Here is a tiny trained network, its code and every weight. The questions are about switching its units off for an input and a target symbol, where a switched-off unit gives its printed mean instead of its output.

import numpy as np


def w(rows, s, z=0):
    codes = np.array(rows[::2]) - 128.0
    scale = np.full(codes.shape[1], s)
    scale[-1] = z or s
    return codes * scale


def f(y):
    return np.maximum(y, 0)


def softmax(a):
    e = np.exp(a - a.max(-1, keepdims=True))
    return e / e.sum(-1, keepdims=True)


def log_softmax(a):
    a = a - a.max(-1, keepdims=True)
    return a - np.log(np.exp(a).sum(-1, keepdims=True))


def net(x, mask):
    ids = ['αγεηπσφ'.index(c) for c in x.split()]
    T = len(ids)
    res = E[ids] + P[:T]
    u = 0
    for l in range(2):
        r = res
        for j in range(2):
            rows = slice(4 * j, 4 * j + 4)
            q, k, v = (r @ M[l][rows].T for M in (Q, K, V))
            z = softmax(np.where(np.tri(T) > 0, q @ k.T / 4**0.5, -1e9)) @ v
            o = O[l][rows]
            res = res + np.where(mask[u + j], z, o[:, -1]) @ o[:, :-1]
        u += 2
        y = f(res @ A[l][:, :-1].T + A[l][:, -1])
        res = res + np.where(mask[u : u + 16], y, B[l][:, -1]) @ B[l][:, :-1]
        u += 16
    return log_softmax(res[-1] @ U[:, :-1].T + U[:, -1])


Q, K, V, O, A, B = {}, {}, {}, {}, {}, {}
E = w([
[137,121,235,50],'α',
[168,219,66,74],'γ',
[209,159,197,203],'ε',
[54,163,126,108],'η',
[50,109,8,162],'π',
[94,57,126,81],'σ',
[78,31,155,147],'φ',
],0.013)
P = w([
[1,228,151,30],'0',
[155,69,110,32],'1',
[149,67,111,55],'2',
[148,74,121,90],'3',
[147,82,128,108],'4',
[143,88,134,130],'5',
[140,95,138,147],'6',
[135,98,148,160],'7',
[134,103,151,180],'8',
[129,109,156,191],'9',
[122,110,158,202],'10',
[121,115,165,217],'11',
[117,118,164,214],'12',
],0.0083)
Q[0] = w([
[169,246,101,82],'L0H0',
[82,139,58,121],'L0H0',
[92,88,97,56],'L0H0',
[198,187,103,51],'L0H0',
[194,201,156,255],'L0H1',
[107,206,113,66],'L0H1',
[68,33,151,118],'L0H1',
[184,222,204,84],'L0H1',
],0.0098)
K[0] = w([
[233,90,103,206],'L0H0',
[85,68,103,157],'L0H0',
[84,88,190,129],'L0H0',
[219,85,149,137],'L0H0',
[255,220,122,176],'L0H1',
[105,125,47,48],'L0H1',
[45,106,180,167],'L0H1',
[149,229,123,39],'L0H1',
],0.0094)
V[0] = w([
[154,126,217,118],'L0H0',
[138,42,38,52],'L0H0',
[129,88,54,66],'L0H0',
[139,192,25,50],'L0H0',
[150,52,152,186],'L0H1',
[29,136,154,108],'L0H1',
[94,179,79,12],'L0H1',
[15,83,254,224],'L0H1',
],0.0057)
O[0] = w([
[155,115,162,114,156],'L0H0',
[58,128,133,101,159],'L0H0',
[70,139,120,90,164],'L0H0',
[110,177,82,93,167],'L0H0',
[147,114,75,70,177],'L0H1',
[83,144,161,91,199],'L0H1',
[85,167,181,206,123],'L0H1',
[115,128,138,2,255],'L0H1',
],0.0072,0.0035)
A[0] = w([
[122,198,159,92,125],'L0N0',
[80,143,168,102,78],'L0N1',
[157,96,229,120,152],'L0N2',
[169,203,133,168,167],'L0N3',
[158,163,229,100,22],'L0N4',
[46,133,158,137,178],'L0N5',
[94,181,65,101,172],'L0N6',
[90,190,155,110,125],'L0N7',
[100,206,45,82,183],'L0N8',
[164,127,100,209,146],'L0N9',
[64,168,39,254,1],'L0N10',
[92,215,41,90,184],'L0N11',
[48,120,149,141,189],'L0N12',
[129,96,65,128,53],'L0N13',
[97,67,93,63,128],'L0N14',
[130,52,127,167,127],'L0N15',
],0.0085,0.0044)
B[0] = w([
[141,174,134,112,157],'L0N0',
[104,143,106,98,164],'L0N1',
[140,133,117,88,204],'L0N2',
[142,128,170,159,170],'L0N3',
[153,129,139,84,156],'L0N4',
[118,147,120,102,201],'L0N5',
[121,161,102,152,168],'L0N6',
[126,152,126,115,161],'L0N7',
[126,160,105,155,175],'L0N8',
[87,117,130,149,157],'L0N9',
[188,94,161,3,164],'L0N10',
[128,174,102,156,178],'L0N11',
[107,153,136,98,208],'L0N12',
[124,145,115,157,138],'L0N13',
[95,111,138,130,254],'L0N14',
[105,159,131,95,162],'L0N15',
],0.013,0.008)
Q[1] = w([
[104,106,216,101],'L1H0',
[140,221,255,177],'L1H0',
[122,175,42,214],'L1H0',
[107,104,164,174],'L1H0',
[81,1,110,172],'L1H1',
[236,195,131,130],'L1H1',
[100,226,25,221],'L1H1',
[20,51,202,109],'L1H1',
],0.0062)
K[1] = w([
[154,168,181,104],'L1H0',
[255,129,159,136],'L1H0',
[140,109,62,148],'L1H0',
[186,159,111,148],'L1H0',
[43,176,155,141],'L1H1',
[163,32,111,111],'L1H1',
[118,108,70,206],'L1H1',
[115,212,206,115],'L1H1',
],0.0092)
V[1] = w([
[80,101,129,72],'L1H0',
[153,153,83,124],'L1H0',
[76,157,123,101],'L1H0',
[198,17,226,100],'L1H0',
[92,58,70,89],'L1H1',
[95,36,135,120],'L1H1',
[149,160,236,194],'L1H1',
[106,128,95,253],'L1H1',
],0.0056)
O[1] = w([
[141,134,150,170,187],'L1H0',
[115,97,131,120,132],'L1H0',
[139,88,129,159,208],'L1H0',
[130,253,142,126,36],'L1H0',
[52,104,199,149,113],'L1H1',
[89,83,225,111,64],'L1H1',
[216,114,107,76,92],'L1H1',
[95,94,83,49,5],'L1H1',
],0.0064,0.016)
A[1] = w([
[202,184,82,130,231],'L1N0',
[84,61,158,150,129],'L1N1',
[48,153,77,91,144],'L1N2',
[155,80,94,40,105],'L1N3',
[141,57,179,186,147],'L1N4',
[216,71,131,186,104],'L1N5',
[121,129,166,160,176],'L1N6',
[179,219,165,93,193],'L1N7',
[208,101,82,42,40],'L1N8',
[111,112,86,255,27],'L1N9',
[150,53,81,122,3],'L1N10',
[115,110,186,52,103],'L1N11',
[113,193,126,208,78],'L1N12',
[111,221,132,65,90],'L1N13',
[148,55,119,122,73],'L1N14',
[85,100,136,8,133],'L1N15',
],0.0098,0.006)
B[1] = w([
[41,185,199,159,239],'L1N0',
[152,142,170,180,245],'L1N1',
[113,29,194,166,227],'L1N2',
[93,152,32,93,186],'L1N3',
[113,127,179,23,255],'L1N4',
[220,110,110,105,191],'L1N5',
[112,183,131,150,209],'L1N6',
[80,64,67,136,253],'L1N7',
[214,165,216,163,190],'L1N8',
[252,167,176,217,173],'L1N9',
[131,140,69,201,183],'L1N10',
[106,237,115,146,202],'L1N11',
[149,135,1,71,172],'L1N12',
[212,38,115,136,208],'L1N13',
[96,139,73,168,182],'L1N14',
[188,186,97,64,221],'L1N15',
],0.0083,0.0085)
U = w([
[255,108,193,135,49],'α',
[67,156,194,100,200],'γ',
[184,109,88,116,52],'ε',
[169,185,77,7,176],'η',
[75,67,68,76,192],'π',
[107,220,77,184,154],'σ',
[133,88,143,199,4],'φ',
],0.0087,0.0038)

Each question gives the input, a string of symbols that net reads in full, and the target symbol t.
The units are the heads (4 rows each of Q, K, V and O) and the neurons (one row each of A and B). Each row of codes is followed by its name. A weight is (code - 128) times the scale printed after its matrix; where a second scale follows, it is the last column's (O, A, B and U).
mask holds one flag per unit, layer by layer, with each layer's heads first. A switched-off unit (its flag False) gives its mean, the last column of its rows in O or B, instead of its output. The means were averaged over made-up inputs and are rounded, as every weight is.
A unit's drop is (log p(t) with every unit on - log p(t) with that unit switched off) / (log p(t) with every unit on - log p(t) with every unit switched off).
The circuit of an input: a set's keep is (log p(t) with only the set's units on - log p(t) with every unit switched off) / (log p(t) with every unit on - log p(t) with every unit switched off). Starting from the 12 units with the biggest drops (on a tie, the unit counted first), units are removed one at a time, each time the one whose removal leaves the highest keep (on an exact tie, the one counted first), for as long as the keep stays at least 0.8.
circuit, biggest first: the units of the circuit, biggest drop first
unit that matters most: the unit with the biggest drop
k most important neurons: the k neurons with the biggest drops, biggest first
k most important neurons of layer l: the k neurons of layer l with the biggest drops, biggest first
which heads matter: for each layer, one digit per head in row order, 1 if its drop is at least 0.15 and else 0, layers parted by /
input γ ε ε η γ, target α: which heads matter -> 11 / 01
input φ π φ γ γ, target σ: circuit, biggest first -> (L0H1)
input γ ε α α π, target π: 4 most important neurons of layer 0 -> (L0N10, L0N11, L0N8, L0N6)
input η φ ε γ φ α α ε φ φ φ ε, target γ: circuit, biggest first -> (L1H1, L1N13)
input η α γ φ γ, target γ: circuit, biggest first -> (L1H1, L0N10, L0H1)
input π φ σ η γ φ φ, target φ: 3 most important neurons -> (L0N10, L1N9, L1N2)
input ε γ φ σ, target η: 2 most important neurons of layer 1 -> (L1N3, L1N15)
input α γ γ, target σ: which heads matter -> 10 / 00
input α σ γ φ σ ε φ φ γ φ π α σ, target α: 2 most important neurons -> (L0N1, L0N5)
input φ φ φ φ α π, target φ: which heads matter -> 01 / 01
input α φ π φ φ ε σ, target α: 3 most important neurons -> (L0N1, L0N4, L0N5)
input σ γ φ φ π φ ε γ φ α, target η: 2 most important neurons of layer 1 -> (L1N15, L1N2)
input ε φ φ, target η: which heads matter -> 00 / 01
input γ ε α α φ φ ε π φ γ φ φ η, target π: unit that matters most -> L1H1
input γ φ φ, target σ: 2 most important neurons -> (L0N10, L1N0)
input α π φ φ φ ε φ φ η, target π: which heads matter -> 00 / 10
input φ η η γ α γ ε η σ γ, target α: 3 most important neurons of layer 1 -> (L1N5, L1N3, L1N11)
input π π π α φ π γ φ, target φ: which heads matter -> 11 / 11
input φ γ γ σ, target γ: which heads matter -> 01 / 01
input π γ γ σ, target φ: 4 most important neurons -> (L0N10, L1N9, L1N2, L0N12)
input σ η φ, target π: unit that matters most -> L1H0
input σ ε φ σ, target π: 3 most important neurons of layer 0 -> (L0N11, L0N8, L0N6)
input φ γ φ φ η φ φ σ, target γ: which heads matter -> 11 / 01
input ε α γ φ φ φ φ φ φ, target η: which heads matter -> 01 / 01
